Each row has a name. After each piece below comes the name of the row it's from, unless a question asks for something else. Each question is about the rows just above it. Places in a row count from 1.

Columns, left to right: X F Z M
-8.005	-3.506	-1.928	-0.647 -> kagak
-3.205	-3.205	-3.205	-3.205 -> baf
4.112	-8.004	-3.506	-1.173 -> Tos
-1.528	1.249	1.293	0.574 -> vefo
Repeated in baf: -> -3.205
Which row holds -3.205	-3.205	-3.205	-3.205? -> baf
Where does -8.004	-3.506 start? Give its row and place. -> Tos, 2
Move every entry of 1.293 by -1 step of 0.001. -> 1.292

Columns, left to right: U L Y K J P
-3.147	2.918	-6.033	2.163	-4.074	0.140 -> fuzez
-4.074	2.163	-3.147	-6.033	2.918	2.083 -> vefo
-6.035	2.163	-4.074	-6.033	2.918	2.263 -> linir
2.583	0.299	-3.923	2.646	2.583	1.638 -> Sime
-4.074	2.163	-3.147	-6.033	2.918 begins in row and place -> vefo, 1
-4.074	2.163 with -1 step of 0.001 on every entry: -> -4.075	2.162
Row and place where -6.033	2.163	-4.074 starts: -> fuzez, 3
Repeated in Sime: -> 2.583

Columns, left to right: T G V W N
-3.583	0.869	-0.364	-2.409	-2.555 : linir
-4.922	-1.367	-0.348	0.052	-3.138 : fuzez
-3.583	0.869	-0.364	0.052	-3.138 : sizaz
Shift each entry of -3.583	0.869 by -1 times 0.001: -> -3.584	0.868
-1.367	0.869 is in which column, read top down? -> G
Shift each entry of -3.583 by +1 times 0.001: -> -3.582
Where do -3.583	0.869	-0.364	-2.409	-2.555 appear? -> linir

Columns, left to right: S R C B D H Q
-4.178	-1.429	-2.031	0.238	3.918	4.105	1.367  Tos
-2.986	-3.933	-3.311	0.499	-4.193	-3.844	-5.392  vefo
2.038	8.216	6.217	1.367	4.105	0.238	3.918  kagak
Which column holds -3.311	6.217 top down? -> C
Shift each entry of 8.216	6.217 by -1 times 0.001: -> 8.215	6.216
1.367	4.105	0.238	3.918 begins in row and place -> kagak, 4

Columns, left to right: mafe kasiz tute subog defu lobi Dat
-6.692	-3.181	-1.195	-5.149	0.028	-1.442	-5.108 = kagak
-6.692	-3.181	0.261	-5.149	0.028	-1.442	-5.108 = baf
-6.692	-3.181	2.900	-5.149	0.028	-1.442	-3.181 = fuzez
Which column holds -1.195	0.261 top down? -> tute
Repeated in fuzez: -> -3.181
-6.692	-3.181	-1.195	-5.149	0.028	-1.442 begins in row and place -> kagak, 1

Columns, left to right: dobit vig tuno Nale
-3.528	0.718	6.006	6.568 : bigit
-3.528	0.718	3.547	-2.360 : kagak
-8.036	1.186	3.547	2.594 : fuzez
-3.528	0.718	-3.612	-2.417 : Luk
0.938	0.254	3.547	3.914 : Sime
0.898	0.258	3.547	3.914 : libe
-8.036	1.186	-4.213	-2.360 : Tos
-7.989	1.181	3.547	4.402 : Kana
0.718	1.186	0.718	0.254	0.258	1.186 is in which column, read top down? -> vig
Which column holds this, read top down? 0.898	-8.036	-7.989 -> dobit
Which row holds -8.036	1.186	-4.213	-2.360? -> Tos
Which column holds this, read top down? 0.254	0.258	1.186 -> vig
Row and place where 0.258	3.547	3.914 starts: -> libe, 2

Columns, left to right: Bavu lova lafu zopep res fesa Daf Ped
-8.015	2.217	-0.398	0.689	-3.974	4.678	-0.108	0.530 = libe
-0.850	0.136	0.123	-0.042	-0.601	-0.601	0.550	-0.211 = Tos
0.486	-0.478	0.196	-0.636	0.565	1.304	-0.337	0.279 = sizaz
-1.205	0.691	-0.836	-0.593	-1.436	-0.499	-1.503	2.076 = baf
-0.046	-0.258	0.090	-0.230	-0.286	0.118	0.309	-0.090 = kagak
-0.631	-0.244	0.198	-0.570	-0.194	0.144	-0.180	0.290 = Luk
1.323	-0.842	0.275	-0.783	1.594	2.982	-1.236	1.023 = vefo
-8.015	-0.850	0.486	-1.205	-0.046	-0.631 is in which column, read top down? -> Bavu
Which column holds this, read top down? -0.636	-0.593 -> zopep
Which value appears more than once in Tos? -> -0.601

Columns, left to right: ruba fer debiz taz nepu fim vezi
-0.394	2.839	-0.956	2.810	-1.883	2.241	3.321 -> Luk
0.382	0.890	3.515	0.541	-0.962	-1.515	-0.962 -> libe
0.686	-1.161	-2.535	-0.579	1.066	-2.815	-3.206 -> Tos
0.890	3.515	0.540	-1.155	1.066	0.812	0.289 -> Kana
-0.418	-1.161	-2.535	-0.579	1.066	0.812	0.289 -> Sime
2.883	-3.409	-3.855	-1.884	2.540	0.311	-0.986 -> bigit
6.871	1.528	-2.118	4.136	-1.870	2.361	3.517 -> fuzez
-5.529	-0.867	0.412	-2.795	1.407	-0.927	-1.767 -> baf
Which column holds 0.289	0.289	-0.986	3.517	-1.767 top down? -> vezi
0.311	2.361	-0.927 is in which column, read top down? -> fim
Which column holds this, read top down? -2.535	0.540 -> debiz
0.890	3.515	0.541	-0.962 begins in row and place -> libe, 2
1.066	1.066	2.540	-1.870 is in which column, read top down? -> nepu
Shift each entry of 0.541	-0.962 by -1 times 0.001: -> 0.540	-0.963
The value that libe holds more than once: -> -0.962

Columns, left to right: Kug Gov kalon Suz buso Fuz dop rozot Nus
0.209	1.394	0.422	-1.043	1.599	-0.466	-0.680	-0.459	0.192 -> fuzez
-1.767	3.480	2.185	-2.397	4.893	-0.806	-1.767	-1.758	0.724 -> kagak
-0.489	1.004	0.401	0.388	-0.138	-0.605	1.759	0.109	-0.398 -> linir
-2.287	2.296	2.356	-3.258	6.202	0.251	4.204	-2.464	1.591 -> libe
-0.049	1.610	0.529	-0.674	1.243	-0.666	0.242	-0.323	-0.029 -> Tos
0.270	-1.223	-0.028	-1.930	2.415	1.296	-2.286	-1.060	1.350 -> sizaz
0.325	5.466	0.322	3.759	-4.656	-4.418	3.473	2.477	-3.555 -> Luk
-1.067	-0.618	0.993	-2.903	4.596	1.539	0.509	-2.009	1.949 -> bigit
-1.742	1.505	1.296	-0.293	1.567	-0.420	4.503	-0.652	0.051 -> baf
-0.489	1.004	0.401	0.388	-0.138	-0.605 begins in row and place -> linir, 1
-0.138	6.202	1.243	2.415	-4.656	4.596 is in which column, read top down? -> buso
-1.742 with -1 step of 0.001 on every entry: -> -1.743
Row and place where -0.618	0.993	-2.903	4.596	1.539	0.509	-2.009 starts: -> bigit, 2
-2.397	4.893 with -1 step of 0.001 on every entry: -> -2.398	4.892
Which value appears more than once in kagak? -> -1.767

Columns, left to right: nipi Nupu Zetal Ger sofid giniv sivi rud telif
3.131	3.759	3.303	2.052	3.304	2.728	-3.132	3.507	4.418 -> Kana
2.380	0.382	3.189	3.900	4.483	3.902	-5.934	3.603	0.226 -> linir
-0.023	-1.194	0.826	1.827	2.028	4.613	-3.783	-0.802	-0.474 -> kagak
-1.172	2.453	2.608	1.915	3.127	0.645	2.453	2.453	-4.021 -> sizaz
-3.301	-1.465	-2.046	-0.257	1.456	-1.621	0.809	1.521	-5.340 -> libe
-2.434	-1.532	0.890	-2.189	0.059	1.366	-0.115	-1.001	-3.281 -> baf
0.159	1.610	1.282	2.930	2.907	0.280	-1.693	3.338	0.812 -> Tos
4.441	3.240	3.837	2.099	1.080	3.077	-2.827	1.301	6.382 -> Sime
-1.581	3.577	-1.399	0.016	2.678	-0.240	4.041	2.018	1.534 -> vefo
-0.605	-3.222	0.621	-1.857	-3.143	-0.117	-0.038	-2.038	-2.662 -> bigit
-2.194	0.588	0.617	-0.451	2.320	-2.141	0.501	3.466	-2.937 -> fuzez
-2.578	1.416	-2.858	3.408	5.261	-6.582	0.668	7.738	-3.905 -> Luk
Repeated in sizaz: -> 2.453
Which column holds -2.189	2.930	2.099	0.016	-1.857	-0.451 top down? -> Ger

